Here is a tiny trained network, its code and every weight. The questions are about switching its units off for an input and a target symbol, where a switched-off unit gives its printed mean instead of its output.

import numpy as np


def w(rows, s, z=0):
    codes = np.array(rows[::2]) - 128.0
    scale = np.full(codes.shape[1], s)
    scale[-1] = z or s
    return codes * scale


def norm(h):
    return h / np.sqrt((h * h).mean(-1, keepdims=True) + 1e-5)


def f(y):
    return y / 2 * (1 + np.tanh(0.7978845608 * (y + 0.044715 * y**3)))


def softmax(a):
    e = np.exp(a - a.max(-1, keepdims=True))
    return e / e.sum(-1, keepdims=True)


def log_softmax(a):
    a = a - a.max(-1, keepdims=True)
    return a - np.log(np.exp(a).sum(-1, keepdims=True))


def net(x, mask):
    ids = ['ΓΔΘΞΠαβεζηλστψ'.index(c) for c in x.split()]
    T = len(ids)
    res = E[ids] + P[:T]
    u = 0
    for l in range(2):
        q, k, v = (norm(res) @ M[l].T for M in (Q, K, V))
        z = softmax(np.where(np.tri(T) > 0, q @ k.T / 4**0.5, -1e9)) @ v
        res = res + np.where(mask[u], z, O[l][:, -1]) @ O[l][:, :-1]
        u += 1
        y = f(norm(res) @ A[l][:, :-1].T + A[l][:, -1])
        res = res + np.where(mask[u : u + 4], y, B[l][:, -1]) @ B[l][:, :-1]
        u += 4
    return log_softmax(norm(res)[-1] @ U[:, :-1].T + U[:, -1])


Q, K, V, O, A, B = {}, {}, {}, {}, {}, {}
E = w([
[102,119,139],'Γ',
[160,113,158],'Δ',
[100,195,144],'Θ',
[138,88,39],'Ξ',
[116,102,194],'Π',
[138,108,158],'α',
[163,138,136],'β',
[159,139,182],'ε',
[186,132,135],'ζ',
[254,151,147],'η',
[130,173,66],'λ',
[168,134,137],'σ',
[93,106,158],'τ',
[103,111,164],'ψ',
],0.022)
P = w([
[61,115,101],'0',
[243,143,148],'1',
[226,141,124],'2',
[199,131,131],'3',
[193,129,132],'4',
[176,125,142],'5',
],0.011)
Q[0] = w([
[123,154,170],'L0H1',
[173,104,149],'L0H1',
[102,228,134],'L0H1',
[11,74,64],'L0H1',
],0.012)
K[0] = w([
[161,239,170],'L0H1',
[92,57,115],'L0H1',
[154,254,49],'L0H1',
[139,79,151],'L0H1',
],0.011)
V[0] = w([
[179,2,128],'L0H1',
[57,211,183],'L0H1',
[110,190,36],'L0H1',
[163,246,143],'L0H1',
],0.0098)
O[0] = w([
[113,3,177,254],'L0H1',
[23,239,110,16],'L0H1',
[141,141,45,45],'L0H1',
[255,247,159,117],'L0H1',
],0.0076,0.0033)
A[0] = w([
[207,98,101,3],'L0N1',
[2,83,105,222],'L0N2',
[134,99,9,127],'L0N3',
[153,50,169,66],'L0N4',
],0.011,0.004)
B[0] = w([
[48,118,197,181],'L0N1',
[203,160,113,192],'L0N2',
[202,36,115,179],'L0N3',
[166,254,92,254],'L0N4',
],0.0098,0.0047)
Q[1] = w([
[60,139,171],'L1H1',
[178,179,250],'L1H1',
[186,88,165],'L1H1',
[182,107,185],'L1H1',
],0.018)
K[1] = w([
[107,171,161],'L1H1',
[5,150,106],'L1H1',
[77,110,104],'L1H1',
[23,56,35],'L1H1',
],0.011)
V[1] = w([
[151,102,85],'L1H1',
[146,212,89],'L1H1',
[231,147,99],'L1H1',
[68,112,5],'L1H1',
],0.014)
O[1] = w([
[182,69,63,204],'L1H1',
[179,213,120,2],'L1H1',
[254,109,191,197],'L1H1',
[97,124,18,120],'L1H1',
],0.009,0.0045)
A[1] = w([
[129,164,3,32],'L1N1',
[114,111,113,20],'L1N2',
[165,62,250,4],'L1N3',
[149,243,212,89],'L1N4',
],0.0058,0.0046)
B[1] = w([
[124,109,190,71],'L1N1',
[154,119,158,3],'L1N2',
[149,112,247,174],'L1N3',
[111,88,99,212],'L1N4',
],0.016,0.0012)
U = w([
[123,118,32,55],'Γ',
[121,48,184,34],'Δ',
[144,254,123,90],'Θ',
[173,20,71,156],'Ξ',
[64,130,176,107],'Π',
[74,24,128,98],'α',
[190,130,123,45],'β',
[116,181,191,171],'ε',
[163,113,161,172],'ζ',
[167,119,176,125],'η',
[179,156,75,116],'λ',
[169,108,154,131],'σ',
[107,123,98,254],'τ',
[100,145,113,237],'ψ',
],0.023,0.0077)

Each question gives the input, a string of symbols that net reads in full, and the target symbol t.
The units are the heads (4 rows each of Q, K, V and O) and the neurons (one row each of A and B). Each row of codes is followed by its name. A weight is (code - 128) times the scale printed after its matrix; where a second scale follows, it is the last column's (O, A, B and U).
mask holds one flag per unit, layer by layer, with each layer's heads first. A switched-off unit (its flag False) gives its mean, the last column of its rows in O or B, instead of its output. The means were averaged over made-up inputs and are rounded, as every weight is.
A unit's drop is (log p(t) with every unit on - log p(t) with that unit switched off) / (log p(t) with every unit on - log p(t) with every unit switched off).
The circuit of an input: a set's keep is (log p(t) with only the set's units on - log p(t) with every unit switched off) / (log p(t) with every unit on - log p(t) with every unit switched off). Starting from all 10 units, units are removed one at a time, each time the one whose removal leaves the highest keep (on an exact tie, the one counted first), for as long as the keep stays at least 0.8.
units of the circuit, in order: the units of the circuit, biggest drop first
k most important neurons: the k neurons with the biggest drops, biggest first
top k neurons in layer l: the k neurons of layer l with the biggest drops, biggest first
drop when u is switched off: that unit's drop, to one decimal
input Π α β, target Π: units of the circuit, in order : [L1H1 L0H1]
input α σ ε Ξ Θ Δ, target α: 2 most important neurons : [L0N3 L0N2]
input Θ ε Ξ σ, target Θ: units of the circuit, in order : [L1H1]
input Π ε Θ β σ, target Π: 2 most important neurons : [L0N4 L0N2]
input Γ Π τ Δ, target Γ: top 2 neurons in layer 0 : [L0N4 L0N2]
input α η η α, target α: units of the circuit, in order : [L0H1 L1H1]
input Θ Ξ Ξ τ, target Θ: 2 most important neurons : [L0N3 L0N4]
input ε α β, target ε: units of the circuit, in order : [L1H1 L0H1]
input τ α α, target τ: units of the circuit, in order : [L0H1 L1H1]
input Γ Π Δ ψ, target Γ: 3 most important neurons : [L0N4 L0N2 L0N1]
input Π Ξ Γ Ξ λ ψ, target Π: top 2 neurons in layer 0 : [L0N3 L0N2]
input ψ σ ε Γ λ σ, target ψ: top 2 neurons in layer 0 : [L0N4 L0N3]
input Π α Ξ τ, target Π: units of the circuit, in order : [L1H1 L0N3]
input α α ζ ζ, target α: top 2 neurons in layer 0 : [L0N3 L0N2]
input λ Γ Π ε Δ, target λ: units of the circuit, in order : [L1H1]
input Γ λ ε ζ β σ, target Γ: 2 most important neurons : [L0N4 L0N2]
input Ξ ζ Ξ Γ λ, target Ξ: top 2 neurons in layer 0 : [L0N3 L0N4]
input Ξ Ξ β λ, target Ξ: 2 most important neurons : [L0N4 L0N3]
input Π ζ λ α Ξ σ, target Π: 2 most important neurons : [L0N3 L0N2]
input Ξ η ψ, target Ξ: units of the circuit, in order : [L1H1]
input Θ Ξ ψ Π, target Θ: units of the circuit, in order : [L1H1 L0H1]
input Ξ σ Ξ Π, target Ξ: drop when L1H1 is switched off : 1.6
input Ξ α ε, target Ξ: drop when L1N2 is switched off : 0.0
